Each row is followed by its band, which names the range that a hidden value of the row falls in. A new part has a new value, new ranges and new names.
[ -89 -124  -88 -145   68   71  -43   41 -117 -145  -13    6  -28  207
 -154   11   31   47   61 -231  -34   84  -77 -136    2  -59  150  -22
   63  111  152  167 -125  -16  -28  -28 -120   15  207   -6    4]
DN
[ -60  -64 -159  -54  -17  169 -389 -322   88  -63  105 -118   84   67
  107  -61  -26  253   55 -135  -66 -101 -150  114  303   55  216   56
   65  286  298  -63  199  -32  128 -170 -257  110   68   53 -140]
DN
[  99 -231 -247  -71  163  109 -190 -439  244 -166  -88 -146 -276  349
    7 -304  110   65 -174 -257   86  122 -162   60  150    6  418  155
  205   92  114   90   66   -1   55 -322 -703  413  387 -124 -135]
DN
[  46  102 -254 -362 -176   81    4 -167  138   53  104   26  205 -378
 -330 -111   43 -256 -151  -26   51    1  104 -145    4 -320 -139  231
  256  386  -91   49 -181  -66  141 -139  132  -45 -324  342  132]
Ff
[ 351  370 -121 -301  -21  113 -218 -346 -152 -278 -196 -420  132   29
 -167 -154   28   60  -10  -95 -164 -141 -149 -277  -96  128  -42   31
 -154  -65  453   22  543   -2   92  548  336  118 -315  213  197]
DN
[  10   50 -165 -339  -76   17  -43 -257  110  -65   53   91  193 -531
 -309   40   15 -262 -163   75    5 -126   52 -181  118 -299 -309  282
  257  504    0  117 -182 -101   53 -126  103   54 -315  350   24]
GG
[-263 -259 -405 -174 -348  -72 -240  138  116   44  230  226  409  250
 -130  -79  -81  368 -131 -236  -10  331  -75  346  -40  122  457    3
  328 -184  155   72 -110  110  326  -43 -527   11  482   99 -236]
Ff
[ -53  699   14   74  -23 -126  472  195  169 -204  479 -124  402 -211
  373  -46 -497 -302  121  219 -522   36 -173 -435 -578   78   93 -116
 -141 -221 -132   19   -1 -124  506  609  789   -8 -242  221  232]
Ff
[  66 -209   70  -67  217  111   11   29 -205 -174  -65  -45  -94  228
 -161   77   84 -140   32 -235  -30   95 -130  -53   29  -14  -52   67
   92  123  173  259 -151   -8 -151    0 -238   29  226 -226  -26]
BR
[ 165  -98 -175    6  257   79 -177 -551  141 -281 -117 -188 -410  314
  120 -351   90   20 -143 -159   60   47 -190  -49   92   23  347  172
  122   78   49   64  180  -25    1 -236 -592  441  330 -130  -71]
Hl
[ 118  104  273   94  336   92   90   69 -473 -352  -39   34 -199  153
   51  -15  -14 -341  117  -77 -154   88 -135 -299 -274  -45 -187  -61
  -17  -11  -79  264 -110  -58 -150  263  186 -157  119 -304  263]
BR
[-110  223  160   54 -122  386   42  202  -45  134  210   15  -60 -352
  -52  137  -91 -240 -163  203 -115  -11  126   13   50 -205 -268   35
  182   64 -193  -12 -318  -43  312  193  248 -116 -212 -238   78]
Ff
[-193  218  180   77  -70  407   70  136  -45  102  184    4 -230 -330
   11  141  -63 -179 -147  251  -95  -74  129  -73  106 -222 -236   11
  128  114 -243  -80 -336  -53  291  119  246  -63 -177 -230   70]
Ff
[  55  -28 -113  -50  -41  256 -272 -170   91   58  110 -260  150  183
   49  -74    1  169   76 -214  -74  -26 -131  157  200   96  230   16
   13  171  312  -69  213    7  163  -36 -177   46    9  -61  -67]
Ff
[ 265    9  102   20   -4  277    3  263 -421  141  107 -179   23  145
 -249    6   86 -276  128 -247   62  166   33  142  -70 -104 -184  137
   79   91   -9  157  -67   22 -132  116   41 -333 -116 -305  153]
NH
[ 450  -61  160 -139  170  191  130   55   -4   -2 -184  -16  100 -232
 -506    7  114 -740 -314 -122   31  172   58  -24 -205 -251 -401  225
  359  100  -58  469 -266  -17  -43  226  -86   96 -131 -364  166]
GG
[ 193   74 -140 -169   41  -35   -2 -206   29 -223   29 -106  100  -71
 -127  -74  -41 -190 -149  -54  -89   57 -139  -54  -59    9  -91  247
  169   44  148  191   40  -33   63  140 -142  185   -5   75  -36]
BR
[-449  -16 -209  361 -342 -320  -84  224 -145  287  510  217  299  -79
  250   99 -281  579  302  200  123  -83   93  333  -85  140  413   84
  -95  171 -316 -257  163   94   85  -12 -173   23  335  205 -354]
MF
[ -55 -138  -14  -98  134   57   10   40 -150 -184  -21   53  -90  134
 -154   48   26  -80   12 -174  -34   92  -79 -133   -7  -85   26   38
  116  120   85  231 -205  -32  -72  -25 -156   34  217  -87  -10]
Hl
[ 421  442 -164 -347  -63  107 -154 -296  -95 -279 -176 -470  225   74
 -187 -217    1   -4  -50 -133 -211  -57 -164 -284 -211  160   -5   19
 -140 -199  469   45  553    9  178  657  391  104 -343  227  255]
MF
[  89   61 -292 -407 -133   -6   -5 -226  101  -17  -30    6  140 -345
 -429 -114   91 -200 -157  -50  109  -35  111 -216   -9 -313 -116  264
  214  387  -40  103 -104  -53   25 -104   74   76 -267  397  103]
MF
[-371  -85 -195 -445 -140  153 -307 -282  266 -215  -99  411  286  -73
 -104 -191   57  115 -309  -43 -178  108  -52 -300 -130 -130  275 -373
  323   24   48   -1 -206   12  536   -1   49   -8  155  222  231]
MF
[  64   60  171  196  144   48  204  278 -126    2  150 -199   69   88
    9  215 -158 -120  168  -52 -142   -8  -97   -4 -106   95   -7   51
 -102   17  105  181   -9  -14  -30  317   51  110   93 -262 -106]
Hl
[   1  160 -139   52  -98  -94  -47  204 -489 -149  125 -181   -7  366
    0  -23 -100  336  274 -155  -37   76  -91  -17 -181  196  220   32
 -205 -209  157   23  270   57  -97  373   50  -91  208   58  -25]
MF
[  81 -163  -83 -144  101   26   14   73 -181 -110  -73   -6  -41  178
 -306  -15   85 -117   32 -276   66  137  -26  -94  -64 -122   53  103
  117  135   82  279 -142   -7 -169  -27 -192   24  181  -60   25]
DN
[ 244   50  136  108   84  188 -159  197 -449  -16   70  -30   50   27
 -151    1  -15 -270  165 -208    2   99    8   84  -76 -130 -182  106
   83  157    8  264  -19  -40 -187  138   63 -281  -49 -291  154]
DN
[ 226   44   43   74   14  193 -199  148 -435  -10   66  -56  -20   78
 -159  -56   14 -169  107 -208   47  125   18  135  -31 -108 -120  148
  107   94    7  204   10  -16 -155  102  -43 -242   -5 -251  113]
MF
[ 416  -75  129 -241  152  188  101   70  -92  -80 -164  -47  161 -155
 -511   58  126 -663 -252 -187  -32  175  -13  -45 -146 -186 -450  212
  325   95  106  462 -259  -19  -65  239  -42   -4 -143 -277  156]
BR
[  25 -115 -226 -223  -89  219 -197 -255  234   59   76 -241  207  242
  -43 -137   73  172  -40 -253  -52   50 -155  117  151  103  307    3
   95  121  321  -91  160   44  258 -104 -265  101   44   49  -65]
NH
[ 153 -203 -319 -134   84  153 -161 -539  331 -102  -67 -164 -252  402
   20 -478  176   15 -287 -252  123  221 -150   98   47   11  484  144
  279   -7  -10  -13   87   47  198 -350 -738  373  350 -109  -41]
NH
[-253 -176 -120 -487  -68  119 -351 -364  232 -237 -203  417  378 -193
 -220  -91  107   14 -340  -35 -155   32  -72 -270  -78 -120   75 -294
  354  149  151   93 -155   15  415   36    7   40   88  202  187]
GG
[  91  -98 -101   40  253   83 -176 -510   78 -263  -81 -166 -357  259
  167 -243   69   68  -80  -97   24  -27 -198  -48  130   58  270  132
   63  132   70   19  184  -22   -8 -192 -498  381  298 -125  -95]
GG
[ -62  736  114  164   97 -233  374   63   47 -390  447  -17  367 -363
  491   22 -564 -313  154  350 -578  -87 -234 -502 -550  105  -59  -85
 -166 -136 -118   79   78 -171  403  662  823   41 -229  234  195]
GG
[-488   40 -143  387 -249 -283 -155  140 -217  141  490  218  205  -48
  379  105 -307  612  356  218   33 -141   19  224  -41  161  398   10
 -151  179 -248 -264  206   53   77    1  -86   -4  335  190 -311]
DN
[-298  -75 -195 -475  -62   77 -374 -389  209 -408  -79  418  347 -109
  -44 -155   -3   56 -301  -57 -278  100 -185 -295  -71  -66  141 -281
  364   42  215  106 -160  -36  473   13    4  -10  150  267  176]
GG
[-220  243  297  166    1  373 -104   93 -241  -45  172  105 -200 -394
  123  224 -126 -125  -65  312 -181 -160   57  -81  147 -164 -353  -38
   93  143 -155  -37 -234  -81  220  214  319 -136 -165 -269   61]
Hl
[ 280 -112 -156   39   25  -25   63   64   35  -32   41 -162  -38  180
 -230  -66  -33 -166 -200 -183   71  254  -74  265  -70   50  101  351
  257 -171   74  317  -33   42  -17  116 -578  325  303 -260 -230]
Hl
[-123  712  -42  -31  -78 -178  450  209   71 -296  426  -15  378 -228
  291  -61 -475 -256   83  231 -512   68 -145 -530 -630   38   68 -144
 -111 -281 -153   44  -57 -118  498  648  844  -65 -214  327  285]
Ff
[ 390  -15 -286  -52  -12  -33   66  -17  188  -54   88 -267   86  228
 -204 -217  -70 -221 -210 -279   14  319 -126  246 -127   65  214  374
  274 -209  147  318   43   19   79  100 -548  333  222 -146 -164]
MF
[-130 -173 -136 -301  -50  285   61  -82  386   32  -36   32  -35  -10
 -265  -49  112 -144 -375  -96  -26  156   13  -64   70 -173  126   -5
  347   47   10   86 -393   11  363 -126 -274  220  125  -85  -12]
Ff
[ -64  -83 -227 -119 -209 -245 -122   -1  130  -26  143  275  592 -142
 -144  -33 -148   47 -157   -8  -61  155  -57  151 -275   82  168   54
  274  -47   21  168   32   72  256  219 -211  128  226  160 -120]
GG
[ 427  311  -93 -264   47  147 -232 -419  -81 -279 -234 -494   84   74
 -149 -154   49   29  -58 -115 -157 -146 -193 -207  -31  175  -41   79
 -133  -69  513   44  581    4   80  523  185  228 -276  111  131]
Hl
[  -3 -165 -198  -77  -38  138 -273 -136  175   48  147 -136  264  200
   11  -64  -28  174   84 -295  -54   42 -150  201  193   74  321   44
  100  230  325   30  117   -1  131 -175 -334   79  144   -1 -147]
MF
[-480   98 -172  426 -282 -351 -156   92 -149  150  529  209  293  -79
  453   68 -362  654  355  274   10 -161    1  242 -105  223  462    4
 -180  139 -268 -308  312   64  142   67  -70   56  332  242 -331]
DN
[  26  -66 -100  -25   -8  217 -268 -211  159   79  101 -229  155   91
   46  -30  -11  168   80 -172  -49  -96 -115  146  244   64  223   44
   15  283  291  -60  204   -8  131 -100 -206  134    5  -35 -124]
MF

Next part:
[ 108   92 -180 -240  136   -3 -230 -127  -23 -212 -363   -9  -63 -204
  -69 -166    3  250   54   73 -190  -66  182  117  102 -221 -135  127
  -41   87   40  273   84   64   70 -297  -97  -62   69  -92   35]
N
[-101 -264 -222  239 -159 -134 -146  -87  -78  117  186  -59  -71  -50
 -135  -89  -10  -41  162  -31   39 -218   12  -10  122 -161   37   64
  -74  -16  125 -108  326 -133 -133  309    5   50  246   25   38]
H
[-220  164 -126  277  -27  102  -98   76  -79 -161  142  -97  -40   40
  -15   92   77   27   17  -38   56  120  -45 -141  -57  -61  -22 -152
   52 -143  -63   27 -112   93  184  -66  -68 -167 -175   25   -2]
B
[-134  -31  229   78  -83  107  -69 -354  159   21  137   51  211  200
  -70   40  128 -212 -200 -109  -72   44 -125  192  106  207  232  -90
   -4 -231  -24   49 -209  -32 -119  321  308  -43   77  -84 -289]
H
[ -15   74  256  -59  -29  146   46 -247  192  102   23   75  159  300
  -17   12  105 -219 -278  -46  -24  123  -62  298  107   96  229 -105
   55 -150   59   52 -153  -24 -165  239  265  -68  197 -117 -384]
G
[ 219   78 -192 -278   66  143 -124  -93  -52 -228 -220    7 -101 -177
    1 -144   -3  364   85   82 -199  -10  160  179  -68 -120  -98  143
   -3   -2 -125  238   19   36   31 -388 -151  -20  144  -55  -22]
H
[ -79 -291 -227  293 -108  -95 -281   10 -100  165  181  -63  -60   28
 -182  -10   17    9  297   -6   52 -312    5   35  227  -50  -51  131
  -39   -3  137  -58  285  -40 -124  295  -27   37  215   49   42]
E
[-101   34   60  -50   68  117  -51 -240  243  342   16   65  235  643
  154  211  -43  -62 -143 -120  148   34   64  354  -64  293   15 -294
  297  -93  150 -184   20  229  -40  273  108 -191  364  -80 -410]
B
[ 191  120 -250 -213  246   42 -180 -161  -40 -168 -359   50 -166  -70
  -17  -59  -31  232   69  -16 -224  -86  232  221   32  -79 -140   80
   21   49  -60  144  136  131   40 -261  -61 -147  209  -98   -5]
B
[-122 -160 -179  -38 -211  -22   14  346  236  200 -136  -18   97  -37
  -17  -95  226  -31  203  188   79  125  229  -74   42  -78 -169   36
  -40   52  109   41  255  -52   72  -66 -241   10  -24 -226  106]
P
[ -47  -77  298  -54 -167  158  -20 -257  216  116  188   71  242  224
   -1   46   68 -124 -173    7  -12  117 -158  295   80  241  246  -47
   62 -210  -64   90 -304  -10 -172  202  254  130  112   -4 -448]
V
[-152  -32  201  -39  -88   -2  -15 -204  241  160   21   78  203  216
    3   29   -8 -238 -216  -23   16  149  -69  233  183  105  196 -104
   70 -138   23   26 -137   42 -117  217  312   90  158  -31 -358]
N
[-109   25  260  103   -9  -36  -67 -259  205   23    7   90  106   79
  -81   47  125 -346 -201  -46  -71   79 -118  160  217  135  205  -85
  -61 -104    9   84 -212   11  -93  283  268  -13  -78  -89 -328]
G
[-146 -225 -206  -82 -204   31   13  428  277  252  -84  -44  135   77
   24    6  175   62  211  230   70  142  216  -26  -30 -102 -130  -51
   75   50  169   30  216  -75   58  -59 -237   55   -3 -122   44]
G
[-256  174 -131  292  -18    2 -149   55  -74 -226  101  -61  -25  -71
    4   63  -49   14    0  -45   32  140  -87 -149   16  -51  -33 -140
   29 -171 -151   55 -145  158  218 -134    8  -94 -172   81    7]
B
[ -35 -300 -236  247 -141  -52 -256 -124 -135  131  239 -102  -62   11
 -159  -54   58   99  281  -22   53 -357   17   18   66  -88  -38  108
  -53   25  184  -81  313 -113 -130  324 -138   -7  209   22   37]
F
[-163 -236 -239  444    7 -229 -363  106   14   27  148  -74   12  -24
  -85   49 -121   28  230   30   18 -331 -107  -57   97 -155  -95 -148
  -14   40  286  -37  278  -64    0  367 -126 -104   21  125   71]
L
[ 178   96 -147 -405   73  101 -124  -53  -13 -141 -336    7  -88 -161
   -4 -163  -56  329   51  133 -155   73  193  220   85 -190 -104  196
   50   51  -91  298   -9  103   16 -465  -61  106  152  -33  -89]
L
[-145  255  -38  367   92    4  -47  135   60 -206   41   29  -22   46
   64   83  -38 -153 -120  -55  -14  154 -118  -46  -23  -12    2 -282
   14 -180  -85    6  -83   90  153   32   23 -282 -105  -17  -52]
F
[-257  225 -101  245    4   82 -127  129  -46 -192   80 -125   64   89
   21   31  -40   83  -90    1   83  130  -89 -127  -44 -231  -26 -248
  107 -130   93   88  -80   65  194  -67  -45 -213 -106   58    2]
L
[ 218   45 -165 -279   75  107  -82  -66   18 -167 -233   40  -96 -144
   14 -115  -18  283   54   90 -206   14  156  217  -45 -104  -57  102
    6    4 -108  205   34   16   -7 -319  -99    4  170  -50  -73]
P
[ 169   81 -268 -331  119   94 -112 -175  -82  -82 -313    2 -158  -59
  -20 -118    5  290   87    9 -138  -28  290  201   14 -130 -132  166
   46   61  -66  128  157  118   22 -337  -90  -37  269 -105  -16]
B
[  37  -72  249  -39  -95  167   46 -217  203  116  159   90   99  213
  -12   88  115 -167 -146   -3  -74  105 -109  312   46  228  262  -50
   48 -173  -84   48 -248  -54 -209  230  230   87  101  -26 -442]
P
[-234  270  -64  289  -52   83  -87   52 -188 -223  205 -161  -87  -15
  -22   19  -14   55  -81  -10  141  154 -142 -184  -21 -270   36 -152
   64 -108    1   84 -177   79  173 -114  -62 -109 -207  122  -75]
L
[-191  145 -109  308  -53   73  -74  125  -41 -241  206  -67  -17  -42
   53   77  -50   64  -20   -5   14  153 -141 -122 -126  -73   25 -213
   48 -200 -135   41 -158   47  171  -91  -53 -111 -159  114  -33]
H
[ 352  222 -169 -441  187  201  -61    6  -17  -67 -412   26  -80   93
   67 -214  -92  383  -24  116 -101   -5  251  375   -3 -258 -167  111
  124   86   89  230  199   79  -51 -399 -160 -150  463 -136 -100]
L
[-231  163 -203  251  -10  116 -101  193  -93 -140  145 -113  -81   62
   28  170   20  123   84    2   85  162  -17 -151  -98  -67  -68 -174
  134 -122  -98   16 -138  163  237 -191 -123 -113 -202  108  -17]
E
[-138  -18  194  -33   -4  130  -13 -180  253   61   24   55  208  288
  -19  121   82 -180 -243  -36 -113  140  -73  246   83  106  249 -192
  105 -190   51   70 -211  -44 -115  252  331  -30   88  -35 -325]
N
[-285  155 -215  309   -6  -20 -146    2 -101 -186  123 -107  -31   -8
   22   70  -50   58    1  -80   78   75  -39 -192  -88 -129  -56 -217
   59 -117  -28  -37  -15  127  237  -53  -77 -176 -122   71   47]
F
[ 159  128 -176 -199  135   36 -151  -68   18 -226 -324   28  -50 -156
   -4 -156   -5  240   17   68 -184  -31  163  139   -9 -171 -129   45
  -36   42    7  221  102   42   74 -288 -142 -145  124 -119   23]
V
[ -72  -10  271   67   64  230 -162 -263  187 -120  103   91  140  171
  -97  251  181 -139 -112  -70 -269   81 -172  266  127  404  247  -74
   43 -294 -222  204 -522   50  -81  169  374    0 -176   13 -358]
E
[ -35 -315 -198  283 -150 -164 -199  -11  -41  130  229  -49  -56  -59
 -114  -68  -57    4  211   34   44 -294  -56   29  100 -160   20   32
  -72   32  194  -85  321 -156 -158  347  -86   61  222   86  -15]
V
[ 279  115 -141 -367   28  110  -34 -243 -135  -53 -280   13 -237 -160
  -77 -238  116  194   76   40  -86   -8  276  209   94 -137  -92  335
  -67  106 -112  171  121   79  -62 -349 -126   40  229 -185  -91]
F
[-252  173 -101  295  -33   88 -127  167  -61 -192  181 -137   31   59
   22   75  -46  102  -43   24   86  122 -138 -142  -77 -210    1 -247
  110 -137   55   79 -130   44  180  -57  -74 -152 -165  128  -31]
L
[-117 -187 -195  167 -191 -111   18  507  240  125  -34   16    2 -150
    2  -35  116 -111  234  212   36  132   99 -112   56  -87 -122  -26
  -73   10   17   20  219  -89   60  -18 -211   57 -108 -100  105]
P
[-274 -302 -322 -118 -132  -11    2  375  261  302 -182  -22   38   84
  -56  137  203  -37  269  134  -28  186  342  -40  119   -6  -99   13
  109    8   24  -29  212   15   69  -68    4  154   -3 -105  109]
E
[-256 -270 -289   37 -137  -84  -17  403  328  164 -131    6  125  -13
   20   64  119  -46  208  143  -51  148  216  -91   -4  -26 -119 -126
   32  -34   54  -25  247  -67  110   14  -90   26  -43 -116  164]
H
[-241 -105  135  -91  -82   90  -43 -311  222  142   19   68  216  253
  -54  127   95 -209 -160 -106  -89  167   12  221  180  256  219  -56
   98 -238 -111   17 -212   71  -90  197  442  115  127  -52 -286]
B
[-297 -293 -198   60 -206  -33  -66  457  320  186  -44  -56  202   26
  -24   62  168  -17  210  209    6  130  136 -112   36  -88  -88 -116
   47  -18  171   54  159 -115   88   52 -119   64 -128  -73  120]
N
[-138  -16  168 -122  -26  137   35 -256  240  109   28   50  190  317
   15  131   73 -143 -257  -53  -74  176  -19  259   24  113  256 -193
  144 -166   33   18 -202   -7 -103  201  312   11  134  -29 -377]
G
[ 183   49 -268 -347  117   63 -194 -156   20 -104 -357   26   21  -41
   55 -169  -81  397   88   44 -139  -95  264  234  -63  -96 -217   85
   55   53   19  159  219  118   64 -328 -178 -113  339 -128   26]
H
[ 163   64 -154 -237   -7    1 -137  -32  -36 -146 -248   10  -78 -253
  -24 -235  -44  248   81  130  -89    2  139  127   89 -210 -123  199
  -61   66  -53  240   87   57   25 -367 -153   68  143  -58  -24]
G
[-159  227 -160  284  -57   35  -27  126  -96 -125  164  -97  -78   27
   85   19  -39   65  -11   -6  182  134  -50 -154 -155 -165  -72 -208
   66  -71  -12  -49    3  110  201 -113 -218 -184  -84   41  -43]
H
[-149  238  -28  386 -127   37  -57  102 -125 -177  237  -95  -32  -50
    6  -73   24  -28  -42    3  189   99 -161 -178  -45 -163  -26 -129
  -46 -115   -8   30  -59   46  152  -33 -179 -185 -134    6  -38]
P
[-136 -193  274  -44  -97  115   10 -226  294  138  208   94  186  254
  -11  218   -1 -212 -210  -12 -150  174 -186  339  115  242  399 -147
  137 -254 -107   51 -380  -66 -236  311  483  252   73  138 -513]
N
[-314  160 -210  328   25   25 -114   88 -128 -134  172 -109 -118   76
    0  208  -47   19   18  -78   85  141  -50 -166  -26  -93    7 -219
  140 -135  -91  -55 -125  182  216  -76   21  -97 -163  166  -42]
E
[-333   66 -227  314  -18  -35  -73  169   31 -157  156  -59  -18   -1
   88  189 -118   18    3  -35   10  198  -70 -167 -126  -64   13 -314
  122 -183 -128  -65  -90  102  228  -59   18  -64 -164  166   -1]
F
[-318 -257 -268  -18 -134  -45 -155  341  283  224 -172  -16  221   90
  -25   85  123   22  262  123   15  103  242  -55  132   69 -197  -31
   89  -42   66   29  184   90  149  -56  -44   54   -4 -115  155]
E
[-286  169 -139  292  -54    9  -80   39  -65 -219  156 -110   17  -20
   18   34  -35   31  -92  -41   69  136  -94 -193 -103 -210   32 -256
   42 -142   13    7  -66   35  204  -36  -41 -163 -129   81   10]
V
